Below are the code and all the weights of a small trained network. Each question names an input and a class and asks about switching units off, where a switched-off unit gives its printed mean instead of its output.

import numpy as np


def w(rows, s, z=0):
    codes = np.array(rows[::2]) - 128.0
    scale = np.full(codes.shape[1], s)
    scale[-1] = z or s
    return codes * scale


def norm(h):
    return h / np.sqrt((h * h).mean(-1, keepdims=True) + 1e-5)


def f(y):
    return np.maximum(y, 0)


def log_softmax(a):
    a = a - a.max(-1, keepdims=True)
    return a - np.log(np.exp(a).sum(-1, keepdims=True))


def net(x, mask):
    res = np.array(x, float).reshape(1, 6) / 4 @ E
    u = 0
    for l in range(2):
        y = f(norm(res) @ A[l][:, :-1].T + A[l][:, -1])
        res = res + np.where(mask[u : u + 6], y, B[l][:, -1]) @ B[l][:, :-1]
        u += 6
    return log_softmax(norm(res)[-1] @ U[:, :-1].T + U[:, -1])


A, B = {}, {}
E = w([
[95,118,117,201,41,89,173,51,106,119,67,156],'x0',
[220,196,140,62,106,110,3,116,44,215,78,226],'x1',
[129,127,131,129,132,146,128,125,124,118,125,126],'x2',
[118,29,182,37,75,108,135,110,191,182,119,127],'x3',
[116,147,128,121,114,161,111,101,139,122,126,114],'x4',
[85,81,88,147,200,125,102,91,46,230,133,50],'x5',
],0.0044)
A[0] = w([
[147,87,158,254,51,73,145,23,106,141,64,153,25],'0.n0',
[121,71,183,143,103,92,130,92,188,193,117,146,70],'0.n1',
[141,160,133,127,99,143,143,147,165,103,96,163,31],'0.n2',
[171,145,117,103,120,101,62,90,88,179,120,171,71],'0.n3',
[119,191,96,176,170,131,108,138,116,101,95,156,2],'0.n4',
[89,84,106,157,163,143,103,87,39,221,122,92,51],'0.n5',
],0.0056,0.005)
B[0] = w([
[51,235,54,1,170,141,150,192,101,118,128,155,243],'0.n0',
[186,106,113,141,98,191,165,119,34,96,175,94,207],'0.n1',
[147,122,135,156,164,79,125,93,153,105,134,162,158],'0.n2',
[19,98,160,225,120,158,157,148,166,148,108,68,252],'0.n3',
[199,106,123,159,108,146,164,115,75,129,197,102,160],'0.n4',
[218,111,115,130,175,36,93,51,202,117,75,124,254],'0.n5',
],0.0062,0.0035)
A[1] = w([
[128,20,171,6,38,115,135,101,132,170,99,130,70],'1.n0',
[162,143,148,49,225,178,57,208,161,163,182,112,3],'1.n1',
[208,139,170,126,93,138,54,126,95,187,104,210,71],'1.n2',
[164,177,190,123,58,132,132,173,199,50,137,255,70],'1.n3',
[96,185,160,139,94,126,67,147,84,218,68,185,113],'1.n4',
[142,210,50,235,148,136,123,108,43,95,147,130,108],'1.n5',
],0.0059,0.0042)
B[1] = w([
[221,230,184,183,115,174,82,159,57,118,153,187,239],'1.n0',
[58,193,27,34,62,113,192,114,89,86,74,221,210],'1.n1',
[68,55,170,195,120,122,199,167,211,69,148,42,196],'1.n2',
[151,106,71,147,226,57,59,23,82,254,71,58,254],'1.n3',
[52,43,103,129,126,136,190,171,220,27,212,107,222],'1.n4',
[181,108,217,95,59,168,96,150,122,162,141,171,253],'1.n5',
],0.0063,0.005)
U = w([
[185,97,103,143,206,40,64,19,152,213,78,90,97],'0',
[38,55,163,201,97,144,167,183,203,72,155,97,255],'1',
[77,199,46,6,102,120,153,136,93,112,102,218,78],'2',
[254,161,228,164,73,196,101,147,58,138,161,172,83],'3',
],0.0074,0.0016)

Each question gives the input, the list of numbers given to net, and the class t.
The units are the neurons (one row each of A and B). Each row of codes is followed by its name. A weight is (code - 128) times the scale printed after its matrix; where a second scale follows, it is the last column's (A, B and U).
mask holds one flag per neuron, layer by layer. A switched-off neuron (its flag False) gives its mean, the last column of its row in B, instead of its output. The means were averaged over made-up inputs and are rounded, as every weight is.
A unit's drop is (log p(t) with every unit on - log p(t) with that unit switched off) / (log p(t) with every unit on - log p(t) with every unit switched off).
The circuit of an input: a set's keep is (log p(t) with only the set's units on - log p(t) with every unit switched off) / (log p(t) with every unit on - log p(t) with every unit switched off). Starting from all 12 units, units are removed one at a time, each time the one whose removal leaves the highest keep (on an exact tie, the one counted first), for as long as the keep stays at least 0.8.
circuit, biggest first: the units of the circuit, biggest drop first
top k neurons: the k neurons with the biggest drops, biggest first
k most important neurons of layer l: the k neurons of layer l with the biggest drops, biggest first
input [-8,3,-7,0,2,3], class 2: circuit, biggest first => 1.n1
input [-8,-3,-5,-1,5,6], class 2: top 2 neurons => 1.n1, 1.n3
input [-8,-7,-5,6,8,1], class 2: top 2 neurons => 1.n1, 0.n3
input [7,-5,-1,6,1,-7], class 0: circuit, biggest first => 1.n3, 0.n3
input [7,2,-4,-6,-8,2], class 2: top 2 neurons => 0.n0, 1.n0
input [-8,-1,-3,-6,-6,-6], class 2: top 3 neurons => 1.n1, 0.n5, 1.n0
input [-4,4,-4,-4,4,3], class 1: top 2 neurons => 0.n0, 1.n3
input [-8,-7,-1,3,1,-1], class 2: circuit, biggest first => 1.n1, 0.n3
input [5,3,5,1,-7,3], class 2: top 2 neurons => 0.n0, 1.n3
input [7,-5,-5,2,-8,3], class 2: 2 most important neurons of layer 0 => 0.n0, 0.n3
input [6,8,0,1,5,-7], class 1: top 2 neurons => 1.n4, 1.n2
input [6,6,-6,-6,-4,-6], class 0: 2 most important neurons of layer 1 => 1.n3, 1.n0
input [5,2,-2,-7,3,4], class 3: 3 most important neurons of layer 1 => 1.n5, 1.n3, 1.n1
input [-1,-5,8,-8,-1,-4], class 3: circuit, biggest first => 1.n5, 1.n4
input [-5,1,8,3,-2,2], class 2: circuit, biggest first => 1.n1
input [2,7,-1,4,6,-6], class 1: 2 most important neurons of layer 0 => 0.n3, 0.n5
input [-8,-3,-1,8,5,0], class 2: top 2 neurons => 1.n1, 1.n5
input [-3,-4,-3,-6,-6,-1], class 3: 3 most important neurons of layer 1 => 1.n5, 1.n4, 1.n2
input [-7,8,7,-1,2,0], class 1: 2 most important neurons of layer 0 => 0.n0, 0.n3
input [-8,8,-4,4,4,-3], class 1: top neuron => 1.n2
input [-5,2,-6,7,2,-8], class 0: 2 most important neurons of layer 1 => 1.n3, 1.n5
input [-3,-7,2,1,-7,-7], class 0: top 3 neurons => 1.n3, 0.n3, 1.n4
input [-4,0,0,3,0,-4], class 0: top 2 neurons => 1.n3, 0.n0
